Small tables with named rows and columns. After each table, cells are looked up by row and column.

feribeb:
        sizar   raf  lutev   ziz   mak  kifiz  vufaf
sepeko   -418   268    183  -254   165   -267    788
goniso    710  -359    762  -183   129      1    302
supa       12   256    378  -508   298    370   -378
zok       -49   327    114  -116   404    462   -397
likev     643    57    382   299   338    539    -30
disu        9   589   -553   466  -528   -374     88
fofet     261   229    450  -232   226    517   -192
zaf       321    -9    429   150   287    155    605
rugil     654  -270   -506   356  -313    -50    120
zab        46   301     -9  -317    98     79    117

What is the mak of goniso in feribeb?
129
What is the sizar of likev in feribeb?
643
What is the raf of disu in feribeb?
589
What is the mak of sepeko in feribeb?
165
What is the ziz of zab in feribeb?
-317
What is the kifiz of zab in feribeb?
79
What is the lutev of fofet in feribeb?
450
What is the lutev of disu in feribeb?
-553
What is the lutev of supa in feribeb?
378
What is the vufaf of disu in feribeb?
88
What is the ziz of rugil in feribeb?
356
Row with the largest kifiz: likev

Table bul
          pak  fipuno   dav  foma
las       332    -140  -158  -108
vadavef   580    -696    84   188
fasoza     -3     358   238   276
lut       401     274  -564   347
pafo      -40     136  -499   357
dezik    -379     395  -985   -87
bub      -261     231   238   282
gef      -957    -104  -179   378
tudona   -795     -96  -237   378
mude     -388      42  -436    16
tuvaf     580     395  -296    39
rok       352    -751  -942    23

What is the dav of lut in bul? -564
What is the dav of rok in bul? -942
What is the fipuno of rok in bul? -751
What is the dav of fasoza in bul? 238
What is the pak of tuvaf in bul? 580
What is the fipuno of dezik in bul? 395
What is the pak of pafo in bul? -40
What is the fipuno of fasoza in bul? 358
What is the fipuno of pafo in bul? 136
What is the foma of vadavef in bul? 188
What is the foma of fasoza in bul? 276
What is the dav of pafo in bul? -499
What is the pak of dezik in bul? -379
What is the fipuno of mude in bul? 42
What is the pak of tudona in bul? -795
What is the foma of tuvaf in bul? 39
What is the dav of las in bul? -158
What is the foma of dezik in bul? -87
What is the dav of dezik in bul? -985
What is the pak of bub in bul? -261

fopi:
         kepadem  lefolok  fafika
tasamer      -67      -62     -40
kuzerat      -68      -60     -97
mes          -67       50     -40
gan          -67      -60     -40
gegob        -63      -50     -40
biz          -48      -68       1
komula       -23      -59     -37
kosima       -67      -60     -40
nas          -67      -60     -40

What is the kepadem of gegob in fopi?
-63
What is the fafika of mes in fopi?
-40
What is the kepadem of kosima in fopi?
-67
What is the lefolok of tasamer in fopi?
-62
What is the fafika of biz in fopi?
1
What is the kepadem of gan in fopi?
-67
What is the lefolok of mes in fopi?
50
What is the kepadem of biz in fopi?
-48
What is the fafika of kosima in fopi?
-40

Table bonolin
	rariduz	lov	let	vagulu	pomadi	netid
mesit	77.93	30.88	-12.09	81.25	-76.64	-44.67
totus	11.26	-56.18	-57.18	-5.40	-21.12	-32.47
suk	-7.94	-19.27	7.62	-16.05	-11.41	6.60
feg	56.05	72.13	42.07	-14.18	57.84	92.27
zotoseb	-1.03	-94.35	70.96	-39.91	-47.59	-8.51
fovum	-36.91	-5.48	5.85	11.59	44.85	-10.76
pel	61.27	-33.10	-91.36	-56.20	41.73	12.51
gito	-81.85	40.19	96.90	10.56	61.16	42.24
norev	-47.13	47.84	72.11	-31.57	8.20	57.15
vidus	10.69	-74.68	-16.20	-26.55	-50.36	24.40
tek	-14.30	-8.87	-46.90	-14.49	36.94	29.56

suk, pomadi: -11.41
feg, vagulu: -14.18
vidus, let: -16.20
mesit, let: -12.09
vidus, pomadi: -50.36
feg, lov: 72.13
Which row has the largest vagulu? mesit

Table gaposa
,metones,vor
famosu,5.04,-7.72
ninam,-3.10,-5.12
fir,9.58,-5.19
fer,5.48,-8.33

vor of famosu is -7.72
metones of fir is 9.58
metones of ninam is -3.10
metones of famosu is 5.04
vor of ninam is -5.12
vor of fer is -8.33
vor of fir is -5.19
metones of fer is 5.48
Which row has the largest metones? fir

nevug:
	genin	tute	vunez	pum	sofelef	zegugo	zeto
zus	-15.5	9.1	0.3	-33.1	-70.5	15.6	-10.3
togoze	-45.6	8.6	4.2	-14.1	0.6	14.0	8.6
bib	43.9	48.9	38.2	45.5	-14.8	9.5	-65.0
pigako	42.1	-30.5	43.5	30.7	76.4	31.9	45.9
bufon	-30.5	37.1	29.3	-23.6	-45.6	-3.9	17.0
buvi	41.1	-41.8	4.7	-33.5	95.4	5.6	-31.7

What is the zegugo of bufon in nevug?
-3.9
What is the zeto of bib in nevug?
-65.0
What is the zeto of zus in nevug?
-10.3
What is the sofelef of buvi in nevug?
95.4
What is the pum of togoze in nevug?
-14.1
What is the vunez of pigako in nevug?
43.5
What is the genin of bib in nevug?
43.9
What is the vunez of buvi in nevug?
4.7
What is the pum of zus in nevug?
-33.1

kavoru =
	kob	limal	tora
sasu	122	53	204
det	134	170	233
masuvur	134	149	135
tibu	182	136	94
mido	152	118	225
vin	151	161	204

kob of sasu = 122
kob of vin = 151
kob of tibu = 182
limal of tibu = 136
kob of mido = 152
limal of sasu = 53
kob of det = 134
limal of mido = 118
tora of tibu = 94
tora of masuvur = 135
limal of det = 170

fef =
,tamoko,deduk,mosamo,bizap,fop,fize,vit
sasepeg,501,477,657,16,83,328,225
ros,577,433,175,372,379,663,308
nitun,181,385,633,1,430,453,-535
fim,171,-88,629,518,644,272,179
guvasug,416,457,12,469,545,563,299
mib,114,48,428,272,202,650,176
tonipu,410,337,214,355,551,472,-74
vak,313,1,105,609,311,234,573
dusubef,416,532,199,360,630,538,243
bip,633,134,228,512,336,193,226
rik,617,-129,316,701,352,308,81
bufu,198,129,119,545,596,186,250
fupanem,359,152,343,273,77,605,335
gofin,162,525,316,26,111,631,237

What is the bizap of fim in fef?
518
What is the vit of sasepeg in fef?
225
What is the fop of sasepeg in fef?
83
What is the vit of fim in fef?
179
What is the fop of vak in fef?
311
What is the deduk of dusubef in fef?
532
What is the tamoko of sasepeg in fef?
501
What is the fize of guvasug in fef?
563
What is the mosamo of gofin in fef?
316
What is the bizap of dusubef in fef?
360
What is the bizap of rik in fef?
701
What is the fize of ros in fef?
663
What is the fize of tonipu in fef?
472
What is the fize of sasepeg in fef?
328
What is the fop of bufu in fef?
596
What is the deduk of fim in fef?
-88
What is the tamoko of fupanem in fef?
359
What is the tamoko of mib in fef?
114
What is the fop of guvasug in fef?
545

kes =
,fogu,sivi,safo
dof,5356,5917,7650
tiges,1468,2200,3492
nakodo,5919,4316,6907
femepat,3837,3414,6072
pev,8516,4821,3211
fuz,2927,6776,6556
soz,3197,3461,3352
dat,5382,6674,2920
segitir,6118,7508,5199
reg,5665,5304,2120
divu,7537,6101,804
gana,6243,5305,5766

What is the fogu of dof in kes?
5356
What is the fogu of gana in kes?
6243
What is the fogu of fuz in kes?
2927
What is the fogu of soz in kes?
3197
What is the sivi of divu in kes?
6101
What is the sivi of femepat in kes?
3414
What is the sivi of pev in kes?
4821
What is the safo of dof in kes?
7650
What is the safo of tiges in kes?
3492
What is the fogu of segitir in kes?
6118
What is the sivi of reg in kes?
5304
What is the safo of dat in kes?
2920
What is the safo of soz in kes?
3352
What is the safo of divu in kes?
804
What is the fogu of tiges in kes?
1468
What is the fogu of femepat in kes?
3837
What is the sivi of nakodo in kes?
4316
Which row has the largest safo? dof

gegomu =
fields: gudi, molimu, pez, zusazi, zavem, famo, dom, zil, guf, kad
nik: [0.3, 0.3, 0.3, 0.6, 0.3, 0.4, 0.2, 0.7, 0.8, 0.3]
zetone: [0.2, 0.3, 0.3, 0.6, 0.3, 0.4, 0.2, 0.7, 0.8, 0.3]
puminas: [0.3, 0.4, 0.3, 0.5, 0.3, 0.5, 0.2, 0.7, 0.8, 0.4]
vemu: [0.3, 0.3, 0.3, 0.5, 0.3, 0.4, 0.2, 0.7, 0.8, 0.3]

guf of puminas = 0.8
kad of zetone = 0.3
dom of zetone = 0.2
molimu of nik = 0.3
zavem of nik = 0.3
kad of puminas = 0.4
zil of puminas = 0.7
dom of nik = 0.2
guf of nik = 0.8
Which row has the largest kad? puminas

dazur:
,tupasub,navatu,tika,guzi,vipevut,nav,taketa,les
funakol,39,78,65,69,76,75,32,45
zonusa,38,39,71,43,83,70,61,53
dapeb,23,27,47,64,84,78,43,42

les of funakol = 45
guzi of dapeb = 64
navatu of zonusa = 39
vipevut of funakol = 76
taketa of zonusa = 61
tika of dapeb = 47

Table gosu
	nup	luz	moke	duk
vum	0.35	0.73	0.31	0.03
kob	0.28	0.75	0.28	0.46
fedesol	0.80	0.66	0.28	0.25
vup	0.75	0.28	0.16	0.05
lum	0.57	0.64	0.29	0.04
benad	0.55	0.55	0.54	0.53
logufoz	0.92	0.47	0.16	0.22
kosu	0.55	0.37	0.50	0.07
mub	0.68	0.25	0.30	0.09

vum, duk => 0.03
vum, moke => 0.31
kob, moke => 0.28
logufoz, nup => 0.92
kob, luz => 0.75
kosu, duk => 0.07
logufoz, moke => 0.16
kosu, moke => 0.50
Row with the largest moke: benad

